Here is a tiny trained network, its code and every weight. The questions are about switching its units off for an input and a class, where a switched-off unit gives its printed mean instead of its output.

import numpy as np


def w(rows, s, z=0):
    codes = np.array(rows[::2]) - 128.0
    scale = np.full(codes.shape[1], s)
    scale[-1] = z or s
    return codes * scale


def norm(h):
    return h / np.sqrt((h * h).mean(-1, keepdims=True) + 1e-5)


def f(y):
    return np.maximum(y, 0)


def log_softmax(a):
    a = a - a.max(-1, keepdims=True)
    return a - np.log(np.exp(a).sum(-1, keepdims=True))


def net(x, mask):
    res = np.array(x, float).reshape(1, 4) / 4 @ E
    u = 0
    for l in range(2):
        y = f(norm(res) @ A[l][:, :-1].T + A[l][:, -1])
        res = res + np.where(mask[u : u + 15], y, B[l][:, -1]) @ B[l][:, :-1]
        u += 15
    return log_softmax(norm(res)[-1] @ U[:, :-1].T + U[:, -1])


A, B = {}, {}
E = w([
[182,196,169,122,105,140,108,186,206],'x0',
[168,1,230,166,106,114,176,127,177],'x1',
[251,58,8,119,181,42,142,160,174],'x2',
[6,154,157,120,147,32,211,118,179],'x3',
],0.0079)
A[0] = w([
[196,91,99,126,143,118,98,146,107,63],'0.n0',
[62,181,166,135,117,192,69,139,61,76],'0.n1',
[153,1,162,128,61,157,123,135,110,63],'0.n2',
[97,86,141,138,165,146,121,62,84,64],'0.n3',
[92,102,128,106,146,85,169,70,91,111],'0.n4',
[116,74,77,177,138,189,142,49,64,44],'0.n5',
[156,22,214,140,90,133,146,127,185,27],'0.n6',
[179,182,182,104,80,190,104,154,250,80],'0.n7',
[159,122,171,127,76,217,79,88,53,107],'0.n8',
[73,128,205,197,139,166,115,136,85,29],'0.n9',
[137,180,59,158,220,95,100,93,180,78],'0.n10',
[129,61,117,172,120,126,119,33,27,33],'0.n11',
[122,98,210,147,69,140,113,103,106,66],'0.n12',
[124,176,75,152,129,127,89,114,65,24],'0.n13',
[194,87,81,238,42,213,60,123,81,2],'0.n14',
],0.0084,0.0057)
B[0] = w([
[75,76,137,70,142,152,188,81,210,194],'0.n0',
[115,59,128,112,65,135,59,54,175,250],'0.n1',
[112,173,120,233,211,105,118,101,63,241],'0.n2',
[127,151,160,125,93,104,139,168,114,179],'0.n3',
[112,108,218,62,155,124,86,202,111,215],'0.n4',
[143,124,197,48,132,115,90,218,64,197],'0.n5',
[120,146,145,226,155,115,114,96,87,252],'0.n6',
[90,89,198,56,132,101,109,232,2,220],'0.n7',
[135,141,129,66,150,176,224,117,194,253],'0.n8',
[92,135,120,121,14,154,98,87,178,200],'0.n9',
[125,76,197,178,77,162,96,77,127,216],'0.n10',
[109,101,144,98,92,121,131,238,85,206],'0.n11',
[150,93,89,155,124,75,50,68,171,206],'0.n12',
[134,187,156,203,214,115,38,129,141,178],'0.n13',
[210,154,113,56,232,207,194,135,182,231],'0.n14',
],0.0073,0.0052)
A[1] = w([
[175,49,100,162,133,76,115,139,153,74],'1.n0',
[218,149,112,116,118,52,92,170,147,125],'1.n1',
[101,180,109,73,136,133,67,159,134,154],'1.n2',
[120,74,168,73,141,132,103,87,218,162],'1.n3',
[109,157,155,120,201,123,204,131,89,150],'1.n4',
[58,127,178,101,132,52,132,87,164,139],'1.n5',
[53,155,120,113,128,73,252,132,161,2],'1.n6',
[153,132,113,92,140,80,120,137,115,110],'1.n7',
[144,104,104,108,50,106,121,205,59,24],'1.n8',
[135,117,117,191,147,119,32,133,108,83],'1.n9',
[168,91,51,109,144,90,127,115,147,79],'1.n10',
[140,165,64,82,149,152,106,79,118,129],'1.n11',
[118,195,61,113,144,103,54,94,92,43],'1.n12',
[112,140,159,105,123,141,126,232,121,41],'1.n13',
[134,84,57,93,160,62,99,118,103,80],'1.n14',
],0.011,0.0042)
B[1] = w([
[68,174,162,135,80,148,90,84,125,189],'1.n0',
[61,108,189,99,95,151,147,106,65,172],'1.n1',
[122,77,169,183,152,74,174,135,121,210],'1.n2',
[114,175,1,138,101,60,141,120,134,226],'1.n3',
[82,180,52,137,90,104,109,132,153,189],'1.n4',
[237,130,84,102,168,197,130,138,121,255],'1.n5',
[227,98,168,80,206,232,119,140,151,173],'1.n6',
[46,130,131,137,126,170,116,133,119,154],'1.n7',
[124,131,48,109,139,110,145,225,167,151],'1.n8',
[146,140,55,156,105,106,196,153,177,169],'1.n9',
[100,181,162,85,68,164,87,90,153,169],'1.n10',
[147,124,161,189,154,97,142,115,185,176],'1.n11',
[177,46,178,219,134,101,181,109,94,172],'1.n12',
[95,90,73,119,136,72,186,133,95,173],'1.n13',
[86,146,195,95,56,143,113,133,103,173],'1.n14',
],0.0093,0.0091)
U = w([
[88,130,133,106,21,162,102,54,164,151],'0',
[199,112,112,68,208,204,148,126,166,144],'1',
[139,91,178,251,165,94,151,103,123,142],'2',
[95,84,172,66,122,112,141,218,62,146],'3',
[125,142,10,157,127,89,130,161,157,172],'4',
[151,141,134,111,149,71,44,139,128,42],'5',
[164,177,121,120,126,78,89,133,108,1],'6',
],0.02,0.0097)

Each question gives the input, the list of numbers given to net, and the class t.
The units are the neurons (one row each of A and B). Each row of codes is followed by its name. A weight is (code - 128) times the scale printed after its matrix; where a second scale follows, it is the last column's (A, B and U).
mask holds one flag per neuron, layer by layer. A switched-off neuron (its flag False) gives its mean, the last column of its row in B, instead of its output. The means were averaged over made-up inputs and are rounded, as every weight is.
A unit's drop is (log p(t) with every unit on - log p(t) with that unit switched off) / (log p(t) with every unit on - log p(t) with every unit switched off).
The circuit of an input: a set's keep is (log p(t) with only the set's units on - log p(t) with every unit switched off) / (log p(t) with every unit on - log p(t) with every unit switched off). Starting from the 12 units with the biggest drops (on a tie, the unit counted first), units are removed one at a time, each time the one whose removal leaves the highest keep (on an exact tie, the one counted first), for as long as the keep stays at least 0.8.
units of the circuit, in order: the units of the circuit, biggest drop first
unit that matters most: the unit with the biggest drop
top k neurons: the k neurons with the biggest drops, biggest first
k most important neurons of layer l: the k neurons of layer l with the biggest drops, biggest first
drop of u: that unit's drop, to one decimal
input [-7,2,-5,-6], class 3: most important neuron of layer 0 => 0.n11
input [-6,7,8,-2], class 0: units of the circuit, in order => 1.n0, 1.n10
input [-1,-2,-2,-3], class 4: 3 most important neurons of layer 1 => 1.n3, 1.n5, 1.n6
input [3,-7,6,-6], class 2: top 2 neurons => 1.n11, 1.n12
input [-6,5,2,-5], class 3: top 2 neurons => 0.n11, 0.n5
input [-2,-7,7,-4], class 0: units of the circuit, in order => 1.n10, 1.n14
input [-1,8,6,-6], class 2: 2 most important neurons of layer 0 => 0.n2, 0.n6
input [-8,-5,6,-6], class 3: top 4 neurons => 0.n5, 0.n11, 0.n1, 1.n14
input [5,0,6,7], class 1: 2 most important neurons of layer 1 => 1.n6, 1.n5
input [5,-6,3,5], class 2: top 2 neurons => 0.n8, 0.n0
input [4,-2,3,-1], class 3: top 2 neurons => 0.n7, 0.n1
input [-8,2,-1,-7], class 3: top 3 neurons => 0.n11, 0.n5, 1.n5
input [8,-3,7,4], class 3: top 2 neurons => 0.n7, 0.n1
input [-6,7,7,6], class 0: 3 most important neurons of layer 0 => 0.n7, 0.n8, 0.n10
input [7,-1,-2,7], class 1: units of the circuit, in order => 1.n6
input [-6,-6,-5,-8], class 1: top 2 neurons => 0.n8, 0.n14
input [-6,-1,-4,-8], class 1: top 2 neurons => 0.n14, 0.n8
input [6,-7,7,8], class 1: top 3 neurons => 1.n6, 0.n1, 0.n12
input [3,-7,-5,5], class 2: top 2 neurons => 1.n12, 1.n2
input [5,-1,-5,6], class 1: units of the circuit, in order => 1.n5
input [-5,-1,0,6], class 1: top 3 neurons => 1.n6, 1.n5, 0.n7
input [-6,-3,6,7], class 1: top 2 neurons => 1.n6, 1.n5
input [-8,3,-6,4], class 3: 4 most important neurons of layer 0 => 0.n4, 0.n11, 0.n5, 0.n3
input [7,7,6,-3], class 2: top 2 neurons => 0.n6, 0.n2
input [-7,0,-3,0], class 3: drop of 0.n10 => 0.0
input [6,-3,-3,2], class 3: drop of 0.n7 => 3.0
input [4,0,2,3], class 3: unit that matters most => 0.n7
input [1,-5,3,3], class 2: drop of 0.n1 => 0.1
